Below is a small trained network, with its code and all its weights. Each question gives an input and a target symbol and asks what happens when units are switched off, that is, made to give their printed mean instead of their output.

import numpy as np


def w(rows, s, z=0):
    codes = np.array(rows[::2]) - 128.0
    scale = np.full(codes.shape[1], s)
    scale[-1] = z or s
    return codes * scale


def f(y):
    return np.maximum(y, 0)


def softmax(a):
    e = np.exp(a - a.max(-1, keepdims=True))
    return e / e.sum(-1, keepdims=True)


def log_softmax(a):
    a = a - a.max(-1, keepdims=True)
    return a - np.log(np.exp(a).sum(-1, keepdims=True))


def net(x, mask):
    ids = ['αγδεζηθλμξπσφψω'.index(c) for c in x.split()]
    T = len(ids)
    res = E[ids] + P[:T]
    u = 0
    for l in range(2):
        r = res
        for j in range(3):
            rows = slice(4 * j, 4 * j + 4)
            q, k, v = (r @ M[l][rows].T for M in (Q, K, V))
            z = softmax(np.where(np.tri(T) > 0, q @ k.T / 4**0.5, -1e9)) @ v
            o = O[l][rows]
            res = res + np.where(mask[u + j], z, o[:, -1]) @ o[:, :-1]
        u += 3
        y = f(res @ A[l][:, :-1].T + A[l][:, -1])
        res = res + np.where(mask[u : u + 8], y, B[l][:, -1]) @ B[l][:, :-1]
        u += 8
    return log_softmax(res[-1] @ U[:, :-1].T + U[:, -1])


Q, K, V, O, A, B = {}, {}, {}, {}, {}, {}
E = w([
[98,139,139,111,83,191,124,136],'α',
[100,137,136,93,160,185,82,155],'γ',
[146,65,56,71,220,78,161,27],'δ',
[199,137,117,126,168,101,184,3],'ε',
[46,79,108,136,95,163,148,187],'ζ',
[150,104,79,130,185,139,89,195],'η',
[171,181,140,131,197,178,55,153],'θ',
[155,178,153,78,98,205,89,89],'λ',
[84,148,149,192,145,160,122,196],'μ',
[215,138,88,157,139,145,103,157],'ξ',
[101,119,170,188,144,96,209,35],'π',
[163,98,73,124,96,143,127,159],'σ',
[98,47,112,156,181,77,183,56],'φ',
[212,134,75,68,143,166,80,129],'ψ',
[155,142,144,185,227,114,208,62],'ω',
],0.017)
P = w([
[140,151,132,143,112,145,228,148],'0',
[136,92,161,37,117,106,189,160],'1',
[93,87,81,164,73,94,44,82],'2',
[180,10,204,114,119,146,149,113],'3',
[136,82,87,207,110,193,135,60],'4',
[132,82,146,89,222,211,179,127],'5',
],0.013)
Q[0] = w([
[115,152,103,146,110,91,99,94],'L0H1',
[140,157,93,131,139,218,172,167],'L0H1',
[145,120,191,72,149,103,151,171],'L0H1',
[88,175,99,143,101,103,74,136],'L0H1',
[148,152,89,166,111,98,105,120],'L0H2',
[111,141,132,59,137,85,125,136],'L0H2',
[157,100,148,161,79,129,55,133],'L0H2',
[180,86,125,153,165,224,129,102],'L0H2',
[111,204,126,127,38,85,9,208],'L0H3',
[102,136,145,88,122,40,108,113],'L0H3',
[126,55,157,152,118,91,63,90],'L0H3',
[88,151,59,180,111,135,68,87],'L0H3',
],0.015)
K[0] = w([
[124,144,173,82,111,60,170,159],'L0H1',
[151,76,151,166,137,218,147,118],'L0H1',
[82,206,52,163,118,149,127,99],'L0H1',
[144,158,164,74,141,124,164,199],'L0H1',
[145,163,76,165,112,100,114,99],'L0H2',
[122,148,130,70,126,74,131,144],'L0H2',
[139,90,121,142,80,146,66,106],'L0H2',
[145,97,122,137,179,194,131,116],'L0H2',
[145,188,142,109,66,77,129,203],'L0H3',
[97,195,112,86,148,51,157,130],'L0H3',
[87,104,151,83,131,5,59,107],'L0H3',
[159,91,236,71,144,94,150,159],'L0H3',
],0.014)
V[0] = w([
[90,156,103,74,193,146,117,171],'L0H1',
[160,163,149,149,1,112,123,150],'L0H1',
[126,190,134,222,100,80,135,138],'L0H1',
[150,113,85,137,102,116,107,133],'L0H1',
[135,92,136,135,56,131,124,119],'L0H2',
[236,171,98,174,116,150,111,146],'L0H2',
[135,165,174,88,101,193,102,68],'L0H2',
[125,146,185,191,143,127,102,171],'L0H2',
[208,160,70,81,106,154,92,161],'L0H3',
[123,197,198,57,70,195,101,36],'L0H3',
[18,39,103,60,29,132,163,131],'L0H3',
[54,145,163,162,171,150,100,208],'L0H3',
],0.0092)
O[0] = w([
[134,49,146,133,102,193,234,118,77],'L0H1',
[94,183,33,193,135,97,160,159,80],'L0H1',
[84,139,39,192,84,134,75,82,74],'L0H1',
[64,176,145,123,113,118,128,127,136],'L0H1',
[103,157,117,93,224,156,116,157,123],'L0H2',
[2,96,156,96,106,144,160,154,161],'L0H2',
[118,66,74,185,154,90,149,191,132],'L0H2',
[143,92,68,60,107,159,146,95,86],'L0H2',
[30,61,171,143,169,103,164,162,65],'L0H3',
[252,85,159,213,128,56,192,212,78],'L0H3',
[175,220,83,90,171,158,196,143,106],'L0H3',
[170,55,80,151,157,218,149,62,2],'L0H3',
],0.0074,0.0058)
A[0] = w([
[102,188,98,176,140,13,185,50,80],'L0N1',
[71,125,72,110,219,121,105,176,152],'L0N2',
[153,125,95,115,162,126,127,175,177],'L0N3',
[147,124,87,181,54,186,34,179,161],'L0N4',
[169,149,190,136,170,43,180,86,2],'L0N5',
[221,111,113,202,122,86,132,57,88],'L0N6',
[113,150,157,124,36,187,141,174,187],'L0N7',
[155,93,161,239,160,2,176,78,77],'L0N8',
],0.0078,0.0046)
B[0] = w([
[194,12,212,79,115,173,193,85,224],'L0N1',
[126,158,164,143,3,119,180,106,215],'L0N2',
[107,140,134,134,100,166,229,171,194],'L0N3',
[174,85,101,147,75,134,68,144,220],'L0N4',
[57,107,9,187,99,157,68,60,232],'L0N5',
[37,180,169,105,163,114,118,135,210],'L0N6',
[182,106,162,66,159,82,54,138,219],'L0N7',
[59,153,82,54,173,191,116,144,254],'L0N8',
],0.0071,0.0059)
Q[1] = w([
[37,130,111,163,96,88,100,140],'L1H1',
[149,216,61,79,104,130,202,145],'L1H1',
[122,131,139,255,119,167,174,85],'L1H1',
[154,121,161,138,80,168,64,148],'L1H1',
[152,138,154,148,139,118,169,131],'L1H2',
[110,116,90,118,154,175,152,167],'L1H2',
[114,195,83,130,124,43,128,147],'L1H2',
[122,129,142,75,131,147,147,113],'L1H2',
[138,137,142,193,109,176,109,159],'L1H3',
[114,137,100,133,116,142,193,87],'L1H3',
[78,80,121,149,83,174,160,138],'L1H3',
[150,147,178,141,97,181,126,110],'L1H3',
],0.01)
K[1] = w([
[81,127,140,183,90,2,106,124],'L1H1',
[134,200,92,112,81,150,184,169],'L1H1',
[176,75,64,171,102,171,65,164],'L1H1',
[118,47,83,127,111,145,136,83],'L1H1',
[128,164,141,116,117,142,133,158],'L1H2',
[108,118,95,89,127,186,153,170],'L1H2',
[153,142,126,123,61,74,126,156],'L1H2',
[120,124,152,181,72,148,156,82],'L1H2',
[164,157,163,130,177,154,45,170],'L1H3',
[129,135,142,102,70,180,167,126],'L1H3',
[99,121,155,118,143,155,131,169],'L1H3',
[152,141,180,173,155,173,106,116],'L1H3',
],0.0096)
V[1] = w([
[167,131,46,75,49,115,57,154],'L1H1',
[89,86,108,125,143,101,236,58],'L1H1',
[140,164,126,62,125,77,103,162],'L1H1',
[189,122,120,101,7,74,166,134],'L1H1',
[111,78,19,95,51,78,205,127],'L1H2',
[45,143,112,226,184,181,154,108],'L1H2',
[103,91,120,154,39,119,174,99],'L1H2',
[121,184,151,146,117,204,67,193],'L1H2',
[137,101,84,53,137,59,148,112],'L1H3',
[140,136,68,82,85,177,53,253],'L1H3',
[122,86,49,97,113,110,186,101],'L1H3',
[145,104,84,86,110,77,164,110],'L1H3',
],0.0046)
O[1] = w([
[91,172,112,208,227,141,56,143,86],'L1H1',
[240,104,135,3,188,83,190,116,252],'L1H1',
[90,162,170,151,64,181,101,127,94],'L1H1',
[100,146,177,219,123,176,101,97,91],'L1H1',
[105,128,176,145,103,195,93,146,144],'L1H2',
[161,128,117,21,215,93,75,145,93],'L1H2',
[121,168,132,207,195,170,101,97,188],'L1H2',
[123,67,96,121,4,122,179,137,135],'L1H2',
[98,151,139,208,164,168,95,94,156],'L1H3',
[135,135,149,104,19,120,234,99,226],'L1H3',
[109,176,223,214,187,178,59,97,136],'L1H3',
[95,152,165,187,164,183,99,108,125],'L1H3',
],0.0038,0.0028)
A[1] = w([
[112,167,92,103,132,228,78,71,73],'L1N1',
[128,101,72,108,143,136,60,81,30],'L1N2',
[103,65,186,93,93,124,73,173,60],'L1N3',
[188,175,92,174,116,96,126,254,92],'L1N4',
[180,111,126,128,111,116,68,165,173],'L1N5',
[86,46,140,196,114,98,146,159,119],'L1N6',
[67,75,135,101,136,196,129,145,204],'L1N7',
[201,196,50,126,91,139,185,194,1],'L1N8',
],0.0099,0.0074)
B[1] = w([
[82,39,105,89,134,16,121,192,230],'L1N1',
[15,159,137,222,53,203,206,175,177],'L1N2',
[37,121,161,253,200,148,124,73,211],'L1N3',
[195,171,99,181,147,10,134,38,179],'L1N4',
[203,110,208,108,64,182,106,144,179],'L1N5',
[155,99,47,73,199,162,45,212,169],'L1N6',
[230,207,77,108,132,71,153,99,248],'L1N7',
[54,107,117,183,219,244,70,122,181],'L1N8',
],0.0072,0.014)
U = w([
[111,95,83,73,145,75,130,2,254],'α',
[30,170,52,157,142,100,5,117,89],'γ',
[55,77,159,146,159,90,175,242,112],'δ',
[149,144,91,42,117,97,42,202,87],'ε',
[100,89,147,153,98,178,119,109,127],'ζ',
[161,122,131,161,106,28,113,144,115],'η',
[141,170,162,106,179,142,75,131,63],'θ',
[164,159,32,107,162,59,90,185,42],'λ',
[124,137,109,212,157,153,165,88,126],'μ',
[102,225,120,109,65,131,159,169,204],'ξ',
[196,94,130,96,122,145,181,150,131],'π',
[112,76,31,133,62,110,127,175,153],'σ',
[154,41,79,128,183,121,57,131,15],'φ',
[100,153,61,78,156,221,92,142,76],'ψ',
[178,173,61,114,117,137,44,93,116],'ω',
],0.0063,0.0045)

Each question gives the input, a string of symbols that net reads in full, and the target symbol t.
The units are the heads (4 rows each of Q, K, V and O) and the neurons (one row each of A and B). Each row of codes is followed by its name. A weight is (code - 128) times the scale printed after its matrix; where a second scale follows, it is the last column's (O, A, B and U).
mask holds one flag per unit, layer by layer, with each layer's heads first. A switched-off unit (its flag False) gives its mean, the last column of its rows in O or B, instead of its output. The means were averaged over made-up inputs and are rounded, as every weight is.
A unit's drop is (log p(t) with every unit on - log p(t) with that unit switched off) / (log p(t) with every unit on - log p(t) with every unit switched off).
The circuit of an input: a set's keep is (log p(t) with only the set's units on - log p(t) with every unit switched off) / (log p(t) with every unit on - log p(t) with every unit switched off). Starting from the 12 units with the biggest drops (on a tie, the unit counted first), units are removed one at a time, each time the one whose removal leaves the highest keep (on an exact tie, the one counted first), for as long as the keep stays at least 0.8.
units of the circuit, in order: the units of the circuit, biggest drop first
top k neurons: the k neurons with the biggest drops, biggest first
k most important neurons of layer l: the k neurons of layer l with the biggest drops, biggest first
heads that matter: for each layer, one digit per head in row order, 1 if its drop is at least 0.15 and else 0, layers parted by /
input η σ θ α μ, target μ: top 3 neurons : (L1N8 L1N4 L1N1)
input σ φ σ, target ε: units of the circuit, in order : (L0H3 L0H1 L1N1 L1N3)
input μ γ α, target π: units of the circuit, in order : (L0H1 L0H3)
input π α η ψ, target α: heads that matter : 011 / 000
input λ η ω θ η, target φ: units of the circuit, in order : (L0H3 L1N6)
input ξ ε π ξ μ, target γ: 2 most important neurons of layer 1 : (L1N3 L1N6)
input σ μ γ ψ ω σ, target ζ: heads that matter : 101 / 000
input δ θ φ ψ, target ε: units of the circuit, in order : (L0H3 L1N1 L1N3)
input θ η ξ, target α: heads that matter : 111 / 000
input θ δ ψ μ η, target σ: top 2 neurons : (L1N1 L1N2)
input ε α η, target μ: heads that matter : 001 / 000
input λ σ π ψ θ α, target φ: top neuron : (L1N6)
input ε η π μ σ, target σ: units of the circuit, in order : (L0H3 L1N1 L1N2 L0N4)
input λ ψ μ, target δ: heads that matter : 101 / 000
input ξ ζ σ ξ, target ξ: most important neuron of layer 0 : (L0N2)
input α η ζ, target α: units of the circuit, in order : (L0H3 L0H1 L1N7)
input μ μ π σ ζ π, target γ: units of the circuit, in order : (L1H1 L0H1)
input η ε ω η ζ ψ, target ψ: heads that matter : 001 / 000
input ψ μ φ ξ ψ, target γ: units of the circuit, in order : (L0H3 L0H2 L1N3)
input σ θ ζ α ψ, target μ: 3 most important neurons of layer 1 : (L1N8 L1N4 L1N1)
input α η η σ γ, target ξ: heads that matter : 101 / 000
input η ε θ, target η: heads that matter : 001 / 000
input ψ δ φ δ θ, target θ: most important neuron of layer 0 : (L0N5)
input μ λ ζ, target λ: units of the circuit, in order : (L0H3 L1N4 L1N6)
input ψ θ δ η, target θ: heads that matter : 100 / 000
input δ ξ η θ, target α: heads that matter : 001 / 000
input ξ φ φ μ φ ζ, target ε: 2 most important neurons of layer 1 : (L1N1 L1N3)
input ε ε π ψ, target ω: heads that matter : 101 / 000
input ψ η ε π δ ψ, target θ: top neuron : (L1N3)
input ψ θ ψ, target φ: top 2 neurons : (L1N6 L1N3)
